Below is a small trained network, with its code and all its weights. Each question gives an input and a class and asks what happens when units are switched off, that is, made to give their printed mean instead of their output.

import numpy as np


def w(rows, s, z=0):
    codes = np.array(rows[::2]) - 128.0
    scale = np.full(codes.shape[1], s)
    scale[-1] = z or s
    return codes * scale


def norm(h):
    return h / np.sqrt((h * h).mean(-1, keepdims=True) + 1e-5)


def f(y):
    return y / 2 * (1 + np.tanh(0.7978845608 * (y + 0.044715 * y**3)))


def log_softmax(a):
    a = a - a.max(-1, keepdims=True)
    return a - np.log(np.exp(a).sum(-1, keepdims=True))


def net(x, mask):
    res = np.array(x, float).reshape(1, 5) / 4 @ E
    u = 0
    for l in range(4):
        y = f(norm(res) @ A[l][:, :-1].T + A[l][:, -1])
        res = res + np.where(mask[u : u + 7], y, B[l][:, -1]) @ B[l][:, :-1]
        u += 7
    return log_softmax(norm(res)[-1] @ U[:, :-1].T + U[:, -1])


A, B = {}, {}
E = w([
[28,199,220,185,75,170],'x0',
[3,195,100,124,188,153],'x1',
[223,228,70,183,232,195],'x2',
[110,93,101,190,179,19],'x3',
[92,72,173,68,189,239],'x4',
],0.0073)
A[0] = w([
[107,84,145,164,199,174,2],'L0N1',
[137,96,210,123,126,138,47],'L0N2',
[130,135,85,206,134,33,82],'L0N3',
[120,67,160,145,92,194,112],'L0N4',
[166,149,198,165,142,98,60],'L0N5',
[240,2,87,163,114,83,42],'L0N6',
[80,158,102,54,169,144,29],'L0N7',
],0.0085,0.0038)
B[0] = w([
[113,140,190,53,139,186,136],'L0N1',
[98,157,164,94,170,168,133],'L0N2',
[97,246,196,210,128,69,203],'L0N3',
[85,198,226,135,121,203,177],'L0N4',
[102,129,1,148,130,81,126],'L0N5',
[137,107,54,50,159,34,255],'L0N6',
[123,53,104,26,112,83,160],'L0N7',
],0.0058,0.0038)
A[1] = w([
[82,182,81,70,91,162,178],'L1N1',
[110,136,126,182,101,216,220],'L1N2',
[129,137,207,148,2,83,111],'L1N3',
[199,215,140,156,136,161,159],'L1N4',
[201,83,180,130,50,131,37],'L1N5',
[116,139,113,231,182,137,3],'L1N6',
[191,170,90,220,87,232,26],'L1N7',
],0.0095,0.0036)
B[1] = w([
[190,105,214,153,54,96,220],'L1N1',
[88,126,141,155,151,112,225],'L1N2',
[43,1,83,97,143,195,252],'L1N3',
[141,78,74,244,154,120,228],'L1N4',
[127,100,105,88,213,171,147],'L1N5',
[218,158,144,115,165,196,148],'L1N6',
[198,212,123,162,211,211,183],'L1N7',
],0.0098,0.0043)
A[2] = w([
[31,190,255,17,168,217,254],'L2N1',
[130,203,159,201,164,134,20],'L2N2',
[163,95,128,127,167,109,108],'L2N3',
[160,100,93,120,192,169,199],'L2N4',
[59,81,176,143,50,135,103],'L2N5',
[195,64,145,37,95,114,112],'L2N6',
[186,54,29,64,136,170,14],'L2N7',
],0.0097,0.0036)
B[2] = w([
[2,42,189,203,9,5,254],'L2N1',
[119,161,136,128,180,209,158],'L2N2',
[84,165,88,117,230,131,143],'L2N3',
[83,127,188,121,158,178,182],'L2N4',
[118,90,191,108,46,195,197],'L2N5',
[161,149,69,95,116,224,178],'L2N6',
[151,22,107,51,194,207,170],'L2N7',
],0.0087,0.01)
A[3] = w([
[148,121,212,134,113,209,89],'L3N1',
[142,175,154,145,84,104,96],'L3N2',
[128,131,121,146,93,140,3],'L3N3',
[84,105,163,170,59,115,179],'L3N4',
[160,177,162,225,136,204,72],'L3N5',
[155,103,60,103,127,158,103],'L3N6',
[134,181,120,152,250,175,175],'L3N7',
],0.011,0.0058)
B[3] = w([
[144,162,69,255,182,84,158],'L3N1',
[179,105,72,92,149,149,127],'L3N2',
[181,92,131,73,168,45,113],'L3N3',
[128,105,178,183,133,175,255],'L3N4',
[124,245,84,172,187,136,187],'L3N5',
[132,187,186,67,111,144,157],'L3N6',
[62,150,134,101,41,209,240],'L3N7',
],0.0094,0.0088)
U = w([
[43,66,172,161,86,142,205],'0',
[166,85,65,21,198,195,153],'1',
[184,145,47,142,178,24,160],'2',
[187,151,138,121,74,134,53],'3',
[107,251,97,233,191,193,184],'4',
[133,162,165,137,110,110,11],'5',
[173,184,158,124,128,106,2],'6',
],0.018,0.0076)

Each question gives the input, the list of numbers given to net, and the class t.
The units are the neurons (one row each of A and B). Each row of codes is followed by its name. A weight is (code - 128) times the scale printed after its matrix; where a second scale follows, it is the last column's (A, B and U).
mask holds one flag per neuron, layer by layer. A switched-off neuron (its flag False) gives its mean, the last column of its row in B, instead of its output. The means were averaged over made-up inputs and are rounded, as every weight is.
A unit's drop is (log p(t) with every unit on - log p(t) with that unit switched off) / (log p(t) with every unit on - log p(t) with every unit switched off).
The circuit of an input: a set's keep is (log p(t) with only the set's units on - log p(t) with every unit switched off) / (log p(t) with every unit on - log p(t) with every unit switched off). Starting from the 12 units with the biggest drops (on a tie, the unit counted first), units are removed one at a time, each time the one whose removal leaves the highest keep (on an exact tie, the one counted first), for as long as the keep stays at least 0.8.
circuit, biggest first: the units of the circuit, biggest drop first
unit that matters most: the unit with the biggest drop
k most important neurons: the k neurons with the biggest drops, biggest first
k most important neurons of layer l: the k neurons of layer l with the biggest drops, biggest first
drop when u is switched off: that unit's drop, to one decimal
input [-6,-2,-2,-3,-7], class 2: circuit, biggest first => L0N6, L3N7
input [-4,-3,2,-4,-5], class 1: circuit, biggest first => L2N1
input [-7,7,-6,5,-6], class 2: circuit, biggest first => L2N1, L3N7
input [-5,4,1,8,2], class 4: 2 most important neurons => L0N3, L2N1
input [1,-6,5,1,-2], class 4: 2 most important neurons => L2N1, L1N3
input [7,8,5,-5,4], class 0: 2 most important neurons => L2N1, L0N7
input [-3,-1,3,4,-7], class 2: 2 most important neurons => L0N6, L1N7
input [2,-6,-2,5,2], class 1: 2 most important neurons => L2N1, L0N6
input [-6,-4,8,0,-3], class 1: 3 most important neurons => L0N6, L2N1, L2N7
input [4,-4,1,8,4], class 4: 4 most important neurons => L0N5, L1N3, L2N2, L1N6
input [-7,-7,3,2,-4], class 2: 2 most important neurons => L1N3, L0N3
input [6,1,1,-8,-8], class 4: 2 most important neurons of layer 1 => L1N7, L1N4
input [-4,6,1,8,-6], class 4: 2 most important neurons => L0N3, L2N1
input [1,-8,3,0,4], class 1: unit that matters most => L0N6
input [-6,4,6,6,4], class 1: drop when L2N1 is switched off => 0.2
input [-6,-5,-6,3,0], class 1: drop when L3N2 is switched off => 0.0
input [-6,5,-2,3,-2], class 2: drop when L2N1 is switched off => 0.1
